[[105 133 135 125 128 129 128]
 [123 133 129 115 133 122 119]] -> 105

[[108 150 107 150 107 147 107]
 [106 149 108 144 106 149 105]] -> 108

[[113 133 106 102]
 [148 127 127 115]] -> 113

[[149 129 114 114 107]
 [104 133 153 130 127]] -> 149

[[156 110 101 122 129]
 [102 155 155 103 152]] -> 156

[[137 138 136 139 116 128 128]
 [110 106 123 119 144 123 121]] -> 137

[[114 154 110 139 121]
 [137 149 140 117 139]] -> 114

[[137 143 122 106 151 150]
 [108 148 109 149 109 120]] -> 137
---
[[150 121 104 122 129]
 [106 152 153 118 145]
 [150 105 106 141 112]] result: 106

[[132 126 120 120 132]
 [131 119 106 134 118]] result: 132

[[148 127 127 107]
 [105 125 123 146]] result: 148

[[115 134 136 123 121 130 124]
 [120 136 127 109 136 123 106]
 [128 129 129 120 124 114 120]] result: 120

[[104 146 127 142 136]
 [104 146 127 124 136]
 [104 146 127 142 136]] result: 104

[[150 100 122 147 114]
 [148 118 106 127 134]] result: 150
---
Input:
[[130 150 127 122 128 141]
 [133 146 128 124 123 141]
 [131 138 128 126 123 136]]
Output: 136

Input:
[[109 133 120 111 115]
 [141 132 118 140 137]
 [151 136 145 152 140]]
Output: 140

Input:
[[102 138 153 126]
 [119 117 117 120]
 [132 154  99 127]]
Output: 127

Input:
[[127 122 119 133]
 [141 143 120 119]
 [136 114 105 102]]
Output: 102

Input:
[[142 153 131 133 130 127]
 [136 132 129 138 136 129]
 [121 135 131 134 149 116]]
Output: 116

Input:
[[135 115 111 131 142 135 130]
 [125 140 106 140 143 115 102]
 [128 112 107 118 139 126 134]]
Output: 134

Input:
[[127 126 124 127 120 132]
 [127 110 118 122  99 115]
 [130 136 135 131 145 129]]
Output: 129

Input:
[[123 111 133 138 149 115]
 [127 126 113 107 136 105]
 [131 107 107 148 125 146]]
Output: 146
---
[[117 125 119 141 113 143]
 [128 127 116 115 105 127]] gives 125

[122 137 154 138 138] gives 137

[114 121 101 137 149 115 145] gives 121

[[104 134 115 100 114]
 [122 146 129 111 115]] gives 134

[158 151 147 122 137 155] gives 151

[106 109 124 119 141 142] gives 109
---
Q:
[[133 130 145 126]
 [131 127 147 134]
 [134 132 124 106]]
A: 130

Q:
[[104 125 108 123 132]
 [104 142 141 147 139]
 [104 125 139 118 132]]
A: 125

Q:
[[132 133 141 126 121]
 [121 119 103 133 138]
 [126 118 149 118 129]]
A: 133

Q:
[[140 125 119 132]
 [137 108 154 116]
 [120 135 105 149]]
A: 125

Q:
[[102 118 139 154 154 140 120]
 [151 156 145 124 106 100 109]
 [136 115 101 102 118 139 154]]
A: 118

Q:
[[130 127 134 130 130 130]
 [133 136 107 132 138 132]
 [139 137 122 113 112 138]]
A: 127
---
[[110 134 125 126 134]
 [105 128 141 127 132]] => 141, 105

[111 144 158 154 141 139 145] => 158, 111

[[122 110 134  99 136 144]
 [111 123 135 130 130 133]
 [142 110 140 114 123 137]] => 144, 99

[147 130 100 129 123 130] => 147, 100

[117 142 146  99 121] => 146, 99

[[132 121 128 129 127 129]
 [156 140 126 149 118 133]
 [130 126 126 129 127 139]] => 156, 118

[108 117 128 137 126 100 113] => 137, 100

[[121 132 134 136 112 151 123]
 [119 126 134 137 122 126 127]] => 151, 112
---
[115, 152, 108, 110, 110, 138] | 115, 138

[119, 154, 119, 135, 122, 145] | 119, 145

[[119, 134, 121, 124, 127, 128, 129],
 [121, 117, 131, 114, 128, 135, 144],
 [127, 112, 128, 112, 134, 136, 153]] | 119, 153

[146, 152, 123, 125] | 146, 125

[[150, 152, 118, 149],
 [123, 125, 146, 119]] | 150, 119

[131, 117, 112, 107, 135, 140] | 131, 140

[114, 106, 123, 125, 125, 141, 132] | 114, 132

[117, 127, 111, 152, 119, 120, 130] | 117, 130
---
[105 114 142 133] -> 133, 105

[129 146 124 142 150] -> 150, 129

[[116 139 145 143 137]
 [135 121 146 110  99]] -> 137, 135

[[117 111 131 149]
 [149 110 124 126]
 [113 119 138 134]] -> 149, 113

[140 137 104 130 131 114] -> 114, 140

[[113 119 139 136 130]
 [135 116 141 152 118]
 [131 137 109 111 133]] -> 130, 131

[115 140 110 117 152 135] -> 135, 115

[136 108 127 139 100 104 104] -> 104, 136
---
array([[133, 111, 125, 136, 114, 112, 141],
       [129, 134, 134, 130, 127, 126, 129],
       [152, 105, 130, 139, 133, 132, 143]]) | 129

array([[134, 138, 100, 104],
       [116, 119, 122, 124]]) | 124

array([[128, 109, 139, 137, 117, 119, 146],
       [114, 137, 111, 101, 138, 108, 144]]) | 144

array([[123, 133, 117, 111, 114, 114],
       [118, 119, 123, 122, 156, 127]]) | 127

array([[114, 124, 127, 127],
       [117, 128, 119, 135],
       [155, 148, 133, 125]]) | 135

array([[117, 118, 116, 144, 144, 115, 107],
       [154, 153, 139, 107, 132, 143, 100],
       [134, 112, 122, 145, 148, 106, 121]]) | 100

array([[135, 129, 140, 128, 128],
       [127, 131, 131, 128, 127],
       [131, 133, 149, 127, 126]]) | 127

array([[133, 141, 145, 133, 105],
       [111, 106, 105, 115, 148]]) | 148

array([[139, 144, 123, 142, 156, 108, 109],
       [149, 112, 119, 126, 128, 105, 141],
       [141, 121, 108, 133, 122, 130, 126]]) | 141

array([[144, 109, 146, 153, 112, 151],
       [116, 140, 154, 129, 138, 125]]) | 125
---
157,142,124,132,132,112
144,143,123,142,146,103
122,148,120,144,156,119
value 120

143,152,114,126,157 value 152

119,116,102,108,117,129,134 value 108

132,131,150,110,142,128,121
125,125,136,139,135,137,132
108,111,107,140,149,131,130
value 140

103,128,124,133,114,112
107,112,118,133,114,109
value 118

106,120,130,131 value 106

115,125,135,106,139 value 125
---
[[122, 155, 129, 129, 134, 120], [110, 143, 126, 152, 117, 112]] gives 129
[137, 150, 122, 131] gives 150
[150, 136, 132, 122] gives 136
[[143, 137, 121, 115], [151, 100, 115, 135]] gives 137
[[121, 115, 150, 105, 108, 145], [144, 130, 155, 139, 105, 148], [119, 135, 123, 127, 131, 132]] gives 105
[[126, 137, 115, 129, 141, 138, 107], [130, 141, 139, 124, 107, 153, 130], [114, 148, 135, 149, 136, 109, 122]] gives 141
[116, 146, 138, 149, 139] gives 138
[142, 104, 137, 132, 148, 150, 117] gives 148
[104, 153, 116, 112, 114] gives 116
[152, 145, 123, 130] gives 145
---
[131 151 147 123 152 146 113] --> 151
[132 137 153 127 118 138] --> 137
[141 156 104 126 114 131 138] --> 156
[104 129 136 124] --> 129
[107 132 119 116 122 106] --> 132
[131 138 152 155 141 135 129] --> 138
[103 146 131 149] --> 146
---
[[129 123 135 125 126 129 124]
 [128 112 130 128 140 129 135]
 [126 104 128 133 121 123 126]] out 135

[[149 148 140 154]
 [150 113 119 143]
 [138 104 131 136]] out 140

[[111 137 141 144 143 120]
 [141 108 115 108 109 131]
 [133 155 137 129 122 116]] out 141

[[122 123 135  99]
 [121 125 133 144]
 [139 120 142 121]] out 135

[[118 131 119 133]
 [154 127 142 134]
 [127 125 132 122]] out 119

[[133 126 109 126]
 [118 145 126 126]
 [132 106 124 124]] out 109

[[137 125 144 138 136]
 [123 139 119 121 137]
 [127 129 122 134 149]] out 144

[[150 110 112 115]
 [150 117 134 138]
 [144 116 147 120]] out 112

[[114 118 156 138 113 130]
 [129 139 135 135 129 134]
 [135 103 131 130 134 116]] out 156
